Below is a small trained network, with its code and all its weights. Each question gives an input and a target symbol and asks what happens when units are switched off, that is, made to give their printed mean instead of their output.

import numpy as np


def w(rows, s, z=0):
    codes = np.array(rows[::2]) - 128.0
    scale = np.full(codes.shape[1], s)
    scale[-1] = z or s
    return codes * scale


def f(y):
    return np.maximum(y, 0)


def softmax(a):
    e = np.exp(a - a.max(-1, keepdims=True))
    return e / e.sum(-1, keepdims=True)


def log_softmax(a):
    a = a - a.max(-1, keepdims=True)
    return a - np.log(np.exp(a).sum(-1, keepdims=True))


def net(x, mask):
    ids = ['ΘΛβδεζημπστφψ'.index(c) for c in x.split()]
    T = len(ids)
    res = E[ids] + P[:T]
    u = 0
    for l in range(2):
        r = res
        for j in range(3):
            rows = slice(3 * j, 3 * j + 3)
            q, k, v = (r @ M[l][rows].T for M in (Q, K, V))
            z = softmax(np.where(np.tri(T) > 0, q @ k.T / 3**0.5, -1e9)) @ v
            o = O[l][rows]
            res = res + np.where(mask[u + j], z, o[:, -1]) @ o[:, :-1]
        u += 3
        y = f(res @ A[l][:, :-1].T + A[l][:, -1])
        res = res + np.where(mask[u : u + 4], y, B[l][:, -1]) @ B[l][:, :-1]
        u += 4
    return log_softmax(res[-1] @ U[:, :-1].T + U[:, -1])


Q, K, V, O, A, B = {}, {}, {}, {}, {}, {}
E = w([
[137,150,133,112,82],'Θ',
[103,171,103,150,94],'Λ',
[117,125,105,143,133],'β',
[168,126,154,93,128],'δ',
[65,141,100,108,106],'ε',
[114,108,120,101,117],'ζ',
[137,30,95,119,94],'η',
[101,185,139,119,162],'μ',
[216,47,132,128,164],'π',
[212,84,122,157,178],'σ',
[206,162,185,109,196],'τ',
[128,255,146,165,213],'φ',
[221,116,113,206,227],'ψ',
],0.007)
P = w([
[122,136,132,135,90],'0',
[102,104,116,104,173],'1',
[184,195,133,22,103],'2',
[97,95,144,153,153],'3',
[144,176,81,219,54],'4',
[121,123,182,158,106],'5',
[196,187,72,156,122],'6',
[84,90,149,136,200],'7',
[226,201,96,7,115],'8',
[110,113,194,183,118],'9',
[206,200,4,201,125],'10',
[103,117,174,147,200],'11',
[221,197,81,49,134],'12',
],0.013)
Q[0] = w([
[92,100,214,105,83],'L0H1',
[74,107,215,144,132],'L0H1',
[111,106,149,251,172],'L0H1',
[150,143,73,19,176],'L0H2',
[99,110,215,132,112],'L0H2',
[132,131,124,229,111],'L0H2',
[158,141,98,140,92],'L0H3',
[135,137,102,145,111],'L0H3',
[161,150,90,147,84],'L0H3',
],0.014)
K[0] = w([
[242,193,33,107,64],'L0H1',
[200,174,35,128,135],'L0H1',
[111,129,13,84,207],'L0H1',
[109,101,254,211,102],'L0H2',
[246,187,72,20,78],'L0H2',
[101,128,41,79,188],'L0H2',
[168,155,27,123,110],'L0H3',
[151,139,90,126,100],'L0H3',
[189,166,18,119,95],'L0H3',
],0.0098)
V[0] = w([
[97,53,111,151,200],'L0H1',
[130,111,101,159,225],'L0H1',
[40,130,98,124,254],'L0H1',
[202,190,133,64,50],'L0H2',
[38,77,110,152,174],'L0H2',
[208,175,117,75,17],'L0H2',
[178,170,106,139,112],'L0H3',
[38,92,219,114,178],'L0H3',
[71,93,224,121,202],'L0H3',
],0.0075)
O[0] = w([
[159,119,138,141,44,61],'L0H1',
[174,118,183,161,84,103],'L0H1',
[136,160,168,157,68,96],'L0H1',
[97,125,125,138,212,244],'L0H2',
[146,151,137,128,55,38],'L0H2',
[87,119,103,140,196,233],'L0H2',
[131,157,88,137,174,205],'L0H3',
[89,97,255,110,88,2],'L0H3',
[106,122,225,95,115,11],'L0H3',
],0.0077,0.0035)
A[0] = w([
[155,173,67,237,177,178],'L0N1',
[48,53,233,70,157,223],'L0N2',
[122,1,215,223,176,254],'L0N3',
[240,174,92,29,203,198],'L0N4',
],0.0052,0.0045)
B[0] = w([
[154,156,94,198,226,254],'L0N1',
[42,105,188,90,208,211],'L0N2',
[124,49,192,191,227,217],'L0N3',
[246,146,105,2,172,251],'L0N4',
],0.0058,0.009)
Q[1] = w([
[154,178,95,54,105],'L1H1',
[152,119,155,55,173],'L1H1',
[117,116,158,74,95],'L1H1',
[151,141,142,8,149],'L1H2',
[89,127,174,87,82],'L1H2',
[128,108,157,137,178],'L1H2',
[115,122,127,119,188],'L1H3',
[157,144,116,136,99],'L1H3',
[140,135,130,100,91],'L1H3',
],0.012)
K[1] = w([
[77,114,87,161,133],'L1H1',
[139,145,133,204,255],'L1H1',
[156,175,23,106,149],'L1H1',
[108,137,63,222,252],'L1H2',
[190,158,43,83,144],'L1H2',
[144,151,203,145,167],'L1H2',
[148,133,37,103,99],'L1H3',
[83,100,170,136,108],'L1H3',
[97,106,148,157,175],'L1H3',
],0.0082)
V[1] = w([
[30,190,80,167,103],'L1H1',
[85,133,149,2,126],'L1H1',
[113,225,57,181,112],'L1H1',
[48,44,74,85,103],'L1H2',
[60,195,205,131,146],'L1H2',
[80,36,74,204,91],'L1H2',
[79,83,183,108,121],'L1H3',
[125,190,203,122,170],'L1H3',
[73,185,113,134,117],'L1H3',
],0.0095)
O[1] = w([
[97,255,94,158,99,93],'L1H1',
[71,177,159,37,217,135],'L1H1',
[175,216,82,191,129,15],'L1H1',
[52,145,69,53,74,149],'L1H2',
[92,186,191,146,149,247],'L1H2',
[87,122,69,136,34,122],'L1H2',
[106,133,170,97,86,16],'L1H3',
[173,157,188,154,143,154],'L1H3',
[75,203,142,153,154,111],'L1H3',
],0.01,0.013)
A[1] = w([
[220,180,48,11,76,254],'L1N1',
[1,28,221,140,192,95],'L1N2',
[89,114,37,65,146,114],'L1N3',
[235,222,120,216,55,41],'L1N4',
],0.0062,0.0041)
B[1] = w([
[36,121,152,251,98,187],'L1N1',
[182,199,114,122,10,254],'L1N2',
[115,90,60,95,131,158],'L1N3',
[215,155,83,3,73,145],'L1N4',
],0.0072,0.027)
U = w([
[88,121,58,173,240,138],'Θ',
[157,202,51,153,47,38],'Λ',
[114,150,115,126,67,130],'β',
[132,102,100,31,208,29],'δ',
[23,232,170,136,62,183],'ε',
[54,152,124,88,113,172],'ζ',
[46,73,83,115,37,201],'η',
[90,178,253,232,164,251],'μ',
[137,28,134,122,112,199],'π',
[154,56,162,242,111,154],'σ',
[164,86,151,50,217,5],'τ',
[226,176,158,49,114,39],'φ',
[199,82,90,64,53,75],'ψ',
],0.0057,0.0031)

Each question gives the input, a string of symbols that net reads in full, and the target symbol t.
The units are the heads (3 rows each of Q, K, V and O) and the neurons (one row each of A and B). Each row of codes is followed by its name. A weight is (code - 128) times the scale printed after its matrix; where a second scale follows, it is the last column's (O, A, B and U).
mask holds one flag per unit, layer by layer, with each layer's heads first. A switched-off unit (its flag False) gives its mean, the last column of its rows in O or B, instead of its output. The means were averaged over made-up inputs and are rounded, as every weight is.
A unit's drop is (log p(t) with every unit on - log p(t) with that unit switched off) / (log p(t) with every unit on - log p(t) with every unit switched off).
The circuit of an input: a set's keep is (log p(t) with only the set's units on - log p(t) with every unit switched off) / (log p(t) with every unit on - log p(t) with every unit switched off). Starting from the 12 units with the biggest drops (on a tie, the unit counted first), units are removed one at a time, each time the one whose removal leaves the highest keep (on an exact tie, the one counted first), for as long as the keep stays at least 0.8.
units of the circuit, in order: the units of the circuit, biggest drop first
k most important neurons: the k neurons with the biggest drops, biggest first
heads that matter: for each layer, one digit per head in row order, 1 if its drop is at least 0.15 and else 0, layers parted by /
input η Λ Λ ζ φ, target Λ: heads that matter => 110 / 110
input Θ Θ τ ψ ε ζ, target σ: 2 most important neurons => L0N4; L0N3
input Λ Θ Λ η Θ τ Θ Θ ζ, target τ: units of the circuit, in order => L1N2; L1H2
input Λ Θ Θ η ζ φ η μ, target μ: units of the circuit, in order => L0H3; L1H2
input μ φ ζ φ μ η ε ψ Θ Θ, target σ: 4 most important neurons => L0N4; L0N3; L1N2; L1N4
input ζ μ ε ε, target ε: 3 most important neurons => L1N2; L0N4; L0N1
input β Θ Θ σ Λ τ Θ μ, target φ: units of the circuit, in order => L1N2; L0H3; L1N1
input π Θ Θ ε π φ Θ Θ σ Θ δ Θ τ, target Θ: units of the circuit, in order => L0H3; L1N2
input Θ Λ μ, target Θ: units of the circuit, in order => L1N2; L1H1
input δ Θ μ Λ Θ Θ φ μ ψ Θ Θ Θ ε, target Θ: 4 most important neurons => L1N2; L0N4; L1N1; L0N1
input Λ Λ μ Λ Θ ψ Θ Θ φ Λ Θ Λ β, target Λ: units of the circuit, in order => L0H2; L1H1
input Θ Λ ε, target Θ: units of the circuit, in order => L1N2; L1H1
input Λ Λ η φ φ β ε σ Λ μ Θ, target σ: heads that matter => 111 / 101
input Λ Λ π δ Λ, target Λ: heads that matter => 110 / 100
input ε Θ Θ ε Λ, target Θ: heads that matter => 001 / 110
input ψ Λ δ Θ Θ, target Λ: 3 most important neurons => L0N4; L0N2; L1N4
input Θ Θ Λ Θ φ, target Θ: heads that matter => 001 / 000
input σ Θ Λ π Θ π ε σ Θ τ φ, target σ: 2 most important neurons => L1N2; L0N1
input Λ φ β η η Θ φ Θ μ Θ Θ η, target η: most important neuron => L1N2
input τ Θ Θ ε Λ ε φ Θ π Θ δ, target Θ: heads that matter => 001 / 100
input ζ μ π Θ Λ Θ Λ Λ σ, target Θ: heads that matter => 001 / 000
input π Λ ε Θ η, target Θ: heads that matter => 000 / 000
input ε μ π τ Λ τ Θ, target τ: units of the circuit, in order => L0H3; L1H1; L1H2
input φ σ φ φ Λ, target σ: 3 most important neurons => L0N1; L1N2; L1N3
input φ φ Λ Λ Λ φ Θ Λ σ Λ Λ Θ, target Θ: most important neuron => L0N1
input Θ ζ Θ η φ μ ζ Θ Λ Λ φ, target Θ: 2 most important neurons => L0N1; L1N2
input ε φ Λ Θ Λ Λ Θ Λ Θ, target Λ: heads that matter => 010 / 100
input δ Λ Θ Θ μ τ μ, target Θ: units of the circuit, in order => L1N2
